cols: Y R Q G N P
| 124 | 109 | 108 | 144 | 116 |  78 | = K
| 174 |  18 | 133 | 133 | 130 | 204 | = X
| 174 |  18 | 133 | 133 | 112 | 204 | = F
| 103 | 155 |  71 | 182 | 103 | 154 | = J
| 124 | 109 | 122 | 144 |  71 |  78 | = D
col: | 116 | 130 |	N
miss J: | 182 | 103 |  71 | 103 | 155 |	| 154 |
has: | 122 | 144 |  72 |	no
miss K: |  78 | 116 | 124 | 108 | 144 |	| 109 |
col: |  18 | 155 |	R

cols: gufef vevur Mina geva
| 163 | 155 | 190 | 190 | -> Zufi
| 128 | 128 | 181 | 181 | -> Ror
| 128 | 146 | 172 | 146 | -> numu
| 128 | 172 | 199 | 216 | -> vota
| 128 | 146 | 199 | 172 | -> Lizon
| 128 | 137 | 181 | 190 | -> Revo
| 137 | 146 | 172 | 181 | -> rit
| 128 | 137 | 216 | 163 | -> zudi
| 146 | 181 | 225 | 190 | -> gep
| 128 | 128 | 180 | 199 | -> Zez
| 128 | 172 | 181 | 163 | -> gim
has: | 128 | 172 | 199 | 216 |	yes
has: | 199 | 172 |	yes
col: | 216 | 225 |	Mina
all Ror: | 181 |	2 3
has: | 128 | 180 |	yes

cols: Niz mip kun rupe ler loz bazu muk Vok kosu
|  79 | 114 | 172 | 114 |  66 | 150 | 116 | 161 |  23 | 117 | : dufol
| 125 | 183 | 143 |  22 | 123 | 104 |  79 | 129 |  60 |  32 | : Kom
| 166 | 147 |  41 | 139 | 100 | 104 | 160 | 120 | 205 | 160 | : reluk
| 139 | 177 | 213 | 108 |  67 | 200 | 115 | 111 | 154 | 145 | : tamod
| 155 | 124 |  38 | 160 | 157 | 109 | 142 | 103 | 228 | 152 | : Dil
| 125 | 129 |  60 | 104 |  79 | 143 |  32 | 123 | 183 |  23 | : rifu
|  68 |  69 |  92 | 177 |  72 | 125 | 114 | 164 | 116 | 163 | : mav
has: | 157 | 109 |	yes
has: | 104 | 160 | 120 | 205 |	yes
has: |  23 | 116 |	no
has: | 155 | 145 |	no
order: |  32 |  60 | 129 |  79 | 104 | 123 |  22 | 143 | 183 | 125 |	Kom

cols: roluk Tarep sifi Ruko
| 198 | 178 | 169 | 149 | : Ton
|  75 | 119 | 195 | 184 | : nir
| 198 |  73 | 145 | 191 | : piv
|  47 | 243 | 159 | 223 | : bir
| 120 | 120 |  19 | 191 | : mosi
all mosi: | 120 |	0 1
order: | 191 | 120 | 120 |  19 |	mosi
col: | 184 | 191 | 223 | 191 |	Ruko
col: | 178 | 119 |  73 |	Tarep
has: | 120 | 120 |	yes
col: |  75 | 198 |  47 | 120 |	roluk
col: | 119 |  73 | 243 |	Tarep

cols: les Perib Zer papu fifeb vube gadad
|  27 | 170 | 169 |  94 | 212 | 213 | 173 |  nagi
| 123 | 104 | 157 | 149 | 115 | 161 | 108 |  gebon
|  93 | 172 | 110 |  98 | 119 | 145 | 169 |  gifa
| 148 | 125 | 112 | 132 | 110 | 127 | 122 |  Robun
| 148 | 125 | 112 | 132 | 110 | 127 | 129 |  Kamak
|  36 | 198 | 131 |  77 | 126 | 183 | 193 |  somi
| 123 | 104 | 157 | 144 | 116 | 168 | 114 |  fes
col: | 212 | 115 |	fifeb
miss nagi: |  94 | 170 |  27 | 173 | 169 | 212 |	| 213 |

cols: ful Dur puliv pefo Tupul natu goter petob Betu
| 101 |  37 | 121 | 147 | 131 | 148 | 224 | 184 |  87 | : vapen
| 167 | 212 |  52 |  95 | 122 | 139 | 132 | 147 | 210 | : nilof
|  34 |  98 |  56 | 146 | 161 |  44 | 161 | 115 |  68 | : simid
| 143 | 177 | 199 | 177 | 137 | 137 | 159 | 153 |  64 | : Vuz
|  59 | 110 | 228 |  49 | 136 |  78 | 191 | 194 |  44 | : votus
|  81 | 121 |  90 | 139 |  79 | 116 |  46 | 142 | 137 | : Teke
| 138 | 159 |  70 |  67 | 171 | 135 | 124 |  52 | 180 | : gazin
|  90 | 134 | 205 |  92 |  52 | 205 | 230 | 222 | 181 | : lugas
| 148 | 113 | 145 | 189 | 188 | 102 | 143 | 163 |  29 | : zub
|  53 | 181 |  53 |  66 | 213 |  53 | 124 |  53 | 175 | : torod
| 190 |  86 | 226 |  86 |  95 |  83 |  83 |  86 | 193 | : nuzil
| 164 | 130 | 228 |  65 | 211 | 177 |  49 |  81 |  85 | : karo
all torod: | 53 |	0 2 5 7
all nuzil: | 86 |	1 3 7
all Vuz: | 137 |	4 5
has: | 181 | 222 |	no
miss gazin: |  67 | 171 |  70 | 159 | 124 | 180 |  52 | 135 |	| 138 |

cols: kaso gegi Vomek ropog
| 113 | 168 |  77 | 196 | : ladok
| 183 | 244 | 218 |  33 | : livil
| 113 | 168 | 109 | 234 | : Dova
| 96 | 35 | 77 | 60 | : dede
miss ladok: | 113 | 196 | 168 |	| 77 |
has: |  77 | 196 |	yes

cols: Potad Dab vod bevo fov dor Kube robi fovez
| 186 |  49 | 187 | 186 | 118 | 117 | 149 |  49 |  96 | -> pevek
|  96 |  31 | 106 | 172 | 187 | 178 | 170 |  85 | 128 | -> zize
| 120 | 162 | 128 | 162 | 162 | 104 | 169 | 104 | 117 | -> zag
| 128 | 101 | 182 | 186 | 118 | 117 | 181 |  45 | 116 | -> gevo
| 125 |  66 | 125 | 158 | 218 | 193 | 170 | 105 | 117 | -> bifis
| 130 | 101 | 185 | 181 | 181 | 116 | 180 |  45 | 114 | -> vos
| 120 | 117 | 152 | 158 | 163 | 127 | 149 |  40 |  79 | -> Datar
| 118 | 123 | 157 | 164 | 148 | 131 | 147 |  32 |  80 | -> Fizi
miss gevo: | 186 | 182 | 128 | 101 | 118 |  45 | 116 | 117 |	| 181 |
has: | 157 | 163 | 127 | 149 |  40 |	no
miss vos: | 181 | 185 | 101 | 130 | 114 |  45 | 181 | 116 |	| 180 |
all pevek: | 49 |	1 7
has: | 164 | 157 | 123 |	no
all zag: | 162 |	1 3 4

cols: Vanib Sas lezol pagup
| 164 | 171 | 107 | 178 | -> Lepuv
| 131 |  91 | 117 | 199 | -> Zed
| 101 | 221 |  84 | 181 | -> mok
| 146 | 200 |  65 | 123 | -> Vume
| 138 |  29 | 159 |  93 | -> feki
| 127 | 191 | 130 | 175 | -> savav
|  91 | 165 | 127 | 218 | -> gazi
| 101 | 221 |  84 | 189 | -> Nuzut
| 199 | 199 | 233 | 144 | -> lib
| 219 | 198 | 170 | 121 | -> nefo
|  65 |  64 | 137 | 146 | -> zilig
miss Vume: | 200 | 146 |  65 |	| 123 |
has: | 221 |  84 |	yes
all lib: | 199 |	0 1
miss zilig: | 137 |  64 | 146 |	| 65 |
col: |  93 | 175 | 218 | 189 | 144 | 121 |	pagup
has: | 200 |  65 |	yes
miss zilig: | 146 |  65 | 137 |	| 64 |

cols: mazod fal nese Dofe Vevub leko Sor vib Fuz
| 137 | 102 | 135 | 136 | 126 |  84 | 107 | 142 | 124 | -> solof
|  30 | 161 |  47 | 207 |  53 | 160 |  82 | 185 |  88 | -> mura
| 162 | 153 | 132 | 141 | 159 | 168 | 145 | 112 | 152 | -> bagit
| 158 | 132 | 124 | 173 | 146 | 129 |  90 | 116 |  78 | -> vena
| 137 | 102 | 135 | 136 | 126 |  84 |  90 | 123 | 107 | -> kozav
| 118 | 124 |  92 | 210 | 107 | 106 |  41 | 140 |  86 | -> pav
| 137 | 102 | 135 | 136 | 126 |  84 |  90 | 116 | 122 | -> lokir
order: | 161 |  30 | 185 | 207 |  47 |  82 |  88 | 160 |  53 |	mura
has: | 126 | 136 |	no
col: | 152 |  78 |	Fuz
col: | 207 | 141 |	Dofe

cols: Zemig Desav lirum ninu
| 133 |  92 | 125 |  72 |  bek
| 127 | 224 | 142 | 110 |  dud
| 125 | 132 |  92 |  72 |  fova
| 111 | 181 |  80 |  69 |  kopo
| 134 | 222 | 217 | 162 |  dibi
| 132 | 108 | 230 | 158 |  boba
has: | 158 | 230 | 108 | 132 |	no
order: |  92 |  72 | 125 | 132 |	fova
has: | 110 | 142 | 224 | 127 |	no

cols: detiz supo Gom pebu Devur
| 133 | 125 | 159 |  89 | 143 |  defe
| 136 | 126 | 149 | 230 | 150 |  mup
| 113 | 133 |  82 | 154 |  90 |  pibig
| 112 | 134 |  94 | 152 | 103 |  fogog
| 121 | 127 | 153 | 237 | 138 |  biki
| 114 | 129 | 127 | 108 | 126 |  Monu
has: | 127 | 153 | 237 | 138 |	yes
col: | 230 | 154 | 152 | 237 |	pebu
miss pibig: | 113 |  82 |  90 | 154 |	| 133 |
has: | 112 | 134 |  94 | 152 |	yes
has: | 153 | 127 |	no
miss biki: | 121 | 138 | 153 | 237 |	| 127 |

cols: Vofe Zura gogar Fek
|  35 | 129 | 128 | 117 |  vapar
| 176 | 134 | 124 | 136 |  voken
| 187 | 130 | 133 | 132 |  Geku
| 144 | 149 | 120 | 161 |  Raz
col: | 136 | 132 |	Fek
has: | 187 | 130 | 133 | 132 |	yes
order: |  35 | 128 | 129 | 117 |	vapar
miss voken: | 136 | 134 | 176 |	| 124 |
col: | 132 | 161 |	Fek
miss Geku: | 132 | 187 | 133 |	| 130 |

cols: zas Sunum fuleb bakor Nom fen
| 160 | 137 |  88 | 129 | 124 |  79 |  Vis
| 108 | 153 | 116 | 111 | 111 | 148 |  Dazu
| 104 | 158 | 112 | 111 | 106 | 152 |  pul
| 207 | 103 |  88 | 152 | 150 |  22 |  kime
| 175 |  82 | 139 | 156 | 160 |  74 |  senuk
col: |  88 | 116 | 112 |	fuleb
all pul: | 112 |	2

cols: pigo Sutup Rotoz pabad Vov Bufu bel
| 114 | 165 | 135 |  70 |  92 | 124 | 138 | -> bokoz
| 230 | 147 | 230 | 230 | 121 | 231 | 139 | -> suzib
| 146 | 147 | 230 | 146 | 146 | 230 | 146 | -> kuv
all suzib: | 147 |	1
miss bokoz: | 138 | 124 | 135 |  70 |  92 | 114 |	| 165 |
miss bokoz: | 124 | 114 | 165 | 138 | 135 |  92 |	| 70 |
has: | 138 | 124 |  92 |	no
all kuv: | 146 |	0 3 4 6
all kuv: | 147 |	1

cols: kimem kaz zel lev duvep Tokuz
| 141 |  84 | 106 | 182 | 108 | 185 | = bavik
| 151 | 127 | 140 | 195 |  89 | 190 | = guf
| 115 | 108 | 100 | 220 | 135 | 151 | = sefaz
| 190 |  89 | 140 | 195 |  89 | 190 | = kolir
|  69 | 204 | 106 | 113 | 131 | 127 | = gug
|  90 | 157 |  77 | 171 | 159 | 111 | = tulu
all kolir: | 89 |	1 4
order: | 190 |  89 | 195 | 140 | 127 | 151 |	guf

cols: Num Soviv Kera Setaf
| 128 | 128 | 127 | 128 |  Rakop
| 134 | 117 |  95 | 129 |  momap
| 127 | 177 |  17 |  48 |  Kego
| 143 | 143 | 113 | 121 |  kimiz
all Rakop: | 128 |	0 1 3
all momap: | 117 |	1
all kimiz: | 143 |	0 1

cols: sop Meno fipab vab bato
|  74 |  66 | 114 | 132 | 207 |  vubim
| 184 | 102 | 130 | 227 | 165 |  rubu
| 155 | 140 | 114 | 172 | 120 |  femu
|  99 | 166 | 103 |  87 |  89 |  nameg
| 155 | 140 | 114 | 155 | 146 |  fis
| 168 | 126 | 123 | 191 | 136 |  varig
| 155 | 140 | 126 | 203 | 143 |  rif
| 103 | 139 | 105 | 114 | 121 |  Bar
col: | 227 | 172 |  87 | 155 | 191 | 203 | 114 |	vab
order: | 140 | 172 | 114 | 120 | 155 |	femu

cols: fuf tok nobe nug ved
|  89 |  27 | 175 |  90 |  72 | -> Vor
| 105 | 129 | 142 |  49 | 120 | -> Toboz
| 125 | 203 | 156 | 128 | 207 | -> mos
| 129 | 138 | 110 | 172 | 143 | -> puza
|  72 |  90 |  89 |  28 | 175 | -> poso
| 203 | 208 | 125 | 128 | 156 | -> Lol
col: |  27 | 129 | 203 | 138 |  90 |	tok
order: |  27 |  72 |  89 |  90 | 175 |	Vor
miss puza: | 172 | 110 | 138 | 129 |	| 143 |
col: |  27 | 129 | 203 |	tok
order: | 128 | 156 | 203 | 208 | 125 |	Lol
order: | 125 | 128 | 156 | 203 | 208 |	Lol

cols: luto Paz pozod pago nodid losi Beri
| 128 | 126 | 144 | 201 | 116 | 201 |  82 | = baf
| 132 | 195 | 144 | 119 | 127 | 120 | 200 | = kapaz
| 132 | 200 | 144 | 195 | 127 | 118 | 120 | = Kudok
all baf: | 201 |	3 5
order: | 120 | 118 | 127 | 195 | 144 | 200 | 132 |	Kudok

cols: gifig pib niv divod dena nis Nok
| 189 |  86 | 137 | 102 | 183 | 135 | 146 | = gil
| 229 |  83 |  60 |  76 |  11 | 167 |  46 | = leba
| 117 |  47 | 118 | 117 |  47 | 223 | 156 | = Dol
| 103 |  77 | 197 |  77 |  92 | 108 |  91 | = samun
| 159 | 132 | 112 |  98 |  39 |  94 | 129 | = Malor
miss Dol: |  47 | 117 | 223 |  47 | 156 | 117 |	| 118 |
all Dol: | 47 |	1 4
col: | 117 | 103 | 159 |	gifig
order: |  86 | 102 | 135 | 137 | 146 | 183 | 189 |	gil

cols: pelo vipu Gavo valif setu fud
|  16 |  57 | 187 | 116 | 109 | 112 | : zuson
| 185 | 185 | 187 | 185 | 183 | 185 | : nerer
|  68 | 220 |  58 |  42 |  41 |  42 | : lizaf
all nerer: | 185 |	0 1 3 5
col: | 185 | 220 |	vipu

cols: Mipif soz gopi lamav Susu mefi duf Pibev
| 116 | 146 | 123 | 131 | 143 | 121 | 137 | 151 |  Rogif
| 133 |  94 | 123 | 121 | 225 | 119 | 148 | 123 |  nizin
|  98 | 178 | 119 | 141 | 186 | 141 | 199 | 140 |  Lenaz
| 120 | 188 | 132 | 155 |  93 | 141 |  64 |  84 |  Tuzez
| 125 | 101 | 130 | 159 | 168 | 111 | 104 | 149 |  Dolo
|  91 | 101 | 159 | 130 | 125 | 111 | 104 | 169 |  dirul
| 125 | 101 | 130 | 159 | 168 | 111 | 104 |  91 |  mozub
| 152 |  23 | 134 | 123 |  96 |  91 | 104 |  89 |  fiz
| 151 | 137 | 123 | 116 | 146 | 120 | 143 | 131 |  pizo
col: | 121 | 141 | 155 | 159 | 130 | 159 | 123 | 116 |	lamav
miss Dolo: | 168 | 101 | 130 | 159 | 125 | 149 | 104 |	| 111 |
order: |  91 | 101 | 104 | 111 | 125 | 130 | 159 | 168 |	mozub
order: | 137 | 151 | 116 | 146 | 123 | 131 | 143 | 121 |	Rogif
col: | 148 | 199 |	duf

cols: mef Fika Basut zan suni Mifel mifar
| 168 | 136 | 145 | 115 | 125 | 219 | 139 |  zab
| 106 | 117 |  93 | 120 | 119 | 207 | 174 |  Namir
|  93 | 162 | 102 | 123 | 147 | 199 | 105 |  Fif
| 175 | 137 | 156 | 107 | 123 | 239 |  49 |  Vuki
col: | 207 | 199 |	Mifel
miss Namir: | 207 |  93 | 106 | 174 | 117 | 119 |	| 120 |
col: | 106 |  93 | 175 |	mef

cols: sebuv dis moz kos Moviv dod dugi togin Tiba Resi
| 175 | 166 | 150 | 183 | 135 |  81 | 112 |  82 | 189 | 140 | = kikad
| 135 | 175 | 183 | 112 | 150 | 141 | 166 |  82 | 189 |  81 | = fuvil
|  90 | 218 | 108 |  14 |  86 | 176 | 175 | 202 | 193 | 150 | = gulep
| 112 | 183 | 141 | 189 | 175 |  82 | 135 | 150 | 165 |  81 | = pel
has: |  90 | 218 | 108 |  14 |  86 |	yes
col: | 140 |  81 | 150 |	Resi
order: |  82 | 189 |  81 | 135 | 175 | 183 | 112 | 150 | 141 | 166 |	fuvil
order: |  81 | 189 |  82 | 166 | 141 | 150 | 112 | 183 | 175 | 135 |	fuvil
miss fuvil: |  82 | 112 | 150 |  81 | 166 | 175 | 183 | 141 | 189 |	| 135 |
order: | 175 |  81 | 150 |  82 | 189 | 183 | 135 | 166 | 112 | 141 |	fuvil

cols: dalov lefep mada duz Dolel gev
|  94 | 112 | 180 | 126 | 151 | 194 |  piz
|  42 | 125 | 143 | 126 | 149 | 235 |  Bada
|  94 | 112 | 180 | 126 | 153 | 194 |  Relo
|  94 | 115 | 172 | 126 | 151 | 194 |  bam
| 110 | 124 | 117 | 134 | 133 | 137 |  bikub
| 110 | 124 | 117 | 134 | 137 | 203 |  Nal
order: | 117 | 134 | 137 | 124 | 133 | 110 |	bikub
order: | 194 | 153 | 126 | 180 | 112 |  94 |	Relo
has: | 133 | 134 | 117 | 124 | 110 |	no
miss bikub: | 117 | 137 | 124 | 133 | 134 |	| 110 |
miss bikub: | 124 | 110 | 117 | 133 | 137 |	| 134 |
has: | 110 | 124 | 117 | 134 | 136 |	no
col: | 112 | 125 | 112 | 115 | 124 |	lefep

cols: dum fuv Siti gopok bef Mivu
| 119 | 143 |  21 | 182 | 102 | 241 | -> Mem
| 161 | 139 | 112 | 111 | 108 | 139 | -> nasu
| 140 | 124 | 127 | 125 |  99 |  86 | -> goka
|  99 | 139 | 124 |  86 | 125 | 127 | -> Dumif
| 181 | 125 |  78 | 113 | 110 | 166 | -> biba
| 161 | 110 | 166 | 112 | 113 | 138 | -> zadop
| 161 | 139 | 112 | 113 | 110 | 166 | -> bepom
order: | 110 | 112 | 113 | 139 | 161 | 166 |	bepom
col: | 113 | 112 | 113 |	gopok
order: | 127 |  99 | 139 | 124 |  86 | 125 |	Dumif
col: | 111 | 125 |  86 | 113 | 112 |	gopok
has: | 182 |  21 |	no

cols: kenar fer toz Kavon
| 218 | 122 |  77 | 211 |  susif
| 134 | 250 | 150 | 173 |  bibo
| 16 | 38 | 29 | 30 |  vot
|  90 |  98 |  11 | 123 |  nozek
|  90 | 123 |  99 |  11 |  Zib
| 232 |  81 |  80 | 190 |  nane
col: | 211 | 173 |  30 | 123 |  11 |	Kavon
miss nane: |  81 | 190 | 232 |	| 80 |
miss vot: | 29 | 38 | 16 |	| 30 |
order: |  11 |  90 |  99 | 123 |	Zib

cols: neti muv puz sal gored merer Dem Dal Favu
|  84 |  43 |  94 | 122 | 122 | 118 |  58 | 159 |  71 |  gifo
|  94 |  80 |  94 | 133 | 128 | 138 |  25 | 132 |  83 |  kenip
|  56 | 145 | 128 |  61 | 131 | 171 | 177 | 118 | 130 |  bas
| 205 | 174 | 101 | 195 | 129 | 182 | 158 | 146 |  83 |  nimov
|  44 | 155 | 123 |  64 | 120 | 144 | 176 | 120 | 114 |  gavof
| 122 | 159 |  71 |  84 | 118 |  57 |  94 |  43 | 122 |  sogu
order: | 146 |  83 | 205 | 174 | 101 | 195 | 129 | 182 | 158 |	nimov
order: | 122 | 122 |  58 |  94 |  84 | 159 | 118 |  43 |  71 |	gifo
col: |  84 |  94 |  56 | 205 |  44 |	neti
has: | 57 | 94 |	yes
has: | 155 | 122 |  64 |	no
all gavof: | 120 |	4 7
has: | 205 | 174 |	yes

cols: Firen kigi dosak zeziz Nafek bula Mur nabi dotu girob
| 140 |   3 | 138 | 186 | 183 | 135 | 181 | 163 |  98 |  91 | -> gelaz
| 234 | 129 | 165 | 118 |  97 |  55 | 170 |  75 |  58 | 107 | -> vamev
| 140 |   3 | 138 | 104 | 183 | 135 | 181 | 163 |  98 |  91 | -> sev
| 124 |  98 | 174 |  94 | 170 | 140 | 131 | 124 | 169 | 124 | -> movin
| 127 | 124 | 188 | 171 |  84 | 120 | 109 |  95 | 118 | 207 | -> tev
| 111 | 159 | 117 |  77 |  56 | 126 | 112 | 145 | 126 | 117 | -> fodi
| 103 | 118 |  95 | 149 | 204 | 141 | 226 | 165 | 101 |  98 | -> toget
| 101 | 121 | 240 | 137 | 169 | 116 | 151 |  43 |  87 |  79 | -> Vug
|  84 | 178 | 100 | 167 | 106 | 163 | 136 | 171 |  97 |  98 | -> Neme
|  88 | 149 | 159 | 131 |  67 | 180 | 170 | 174 | 133 | 140 | -> podag
| 139 | 167 | 137 | 119 | 153 | 163 |  40 | 120 | 103 |  77 | -> vabi
|  59 |  47 | 181 | 205 |  70 | 154 | 176 | 130 | 162 | 198 | -> dele
col: | 170 | 181 | 131 | 109 |	Mur
col: | 163 | 180 |	bula

cols: lef lafar Zos kazi Dut
| 129 |  26 | 129 |  88 | 129 | -> sudet
|  74 | 130 |  28 | 108 | 105 | -> Zunu
| 27 | 28 | 28 | 28 | 28 | -> kaba
| 193 | 123 | 211 | 156 | 121 | -> sokim
all sudet: | 129 |	0 2 4
col: | 108 |  28 |	kazi
order: | 105 | 108 |  28 | 130 |  74 |	Zunu
all kaba: | 28 |	1 2 3 4
all kaba: | 27 |	0

cols: donu nalu kupen kat zon
| 139 | 185 | 152 |  85 | 155 | = Gos
| 157 |  73 |  99 | 103 |  39 | = malel
|  70 |  88 | 144 | 144 | 150 | = biruk
|  38 | 113 |  84 | 214 | 191 | = fasu
|  89 | 194 | 180 | 139 | 206 | = rari
|  85 |  85 | 185 |  85 | 185 | = rolu
| 188 | 117 | 139 | 170 | 133 | = sep
| 90 | 90 | 96 | 97 | 97 | = rereg
order: | 139 | 152 | 185 |  85 | 155 |	Gos
all rereg: | 97 |	3 4
all rolu: | 85 |	0 1 3
all rereg: | 90 |	0 1
col: | 185 |  73 |  88 | 113 | 194 |  85 |	nalu
miss biruk: | 144 |  88 | 150 | 144 |	| 70 |

cols: Lumig vibif nated mipa
|  64 | 139 | 140 | 139 | = kimab
| 139 | 139 |  64 | 139 | = Pas
| 161 | 159 | 138 |  54 | = nenon
all Pas: | 139 |	0 1 3
order: | 161 |  54 | 138 | 159 |	nenon
all kimab: | 139 |	1 3
which: |  64 | 139 | 140 | 139 |	kimab
col: | 139 | 159 |	vibif
order: |  64 | 139 | 139 | 139 |	Pas
col: | 139 | 161 |	Lumig

cols: Vuv nulib Gokaz Gekel kifa
| 187 | 130 | 154 | 118 | 115 | : tum
| 186 | 117 | 118 | 130 | 115 | : pov
| 149 | 108 |  73 | 196 | 114 | : fod
| 108 | 115 | 149 | 196 |  73 | : sime
has: | 187 | 130 | 154 | 118 | 115 |	yes
order: | 114 |  73 | 108 | 149 | 196 |	fod
order: | 115 | 118 | 130 | 154 | 187 |	tum
order: | 114 | 149 | 108 |  73 | 196 |	fod
miss pov: | 186 | 130 | 117 | 115 |	| 118 |
has: | 149 | 108 |  72 |	no

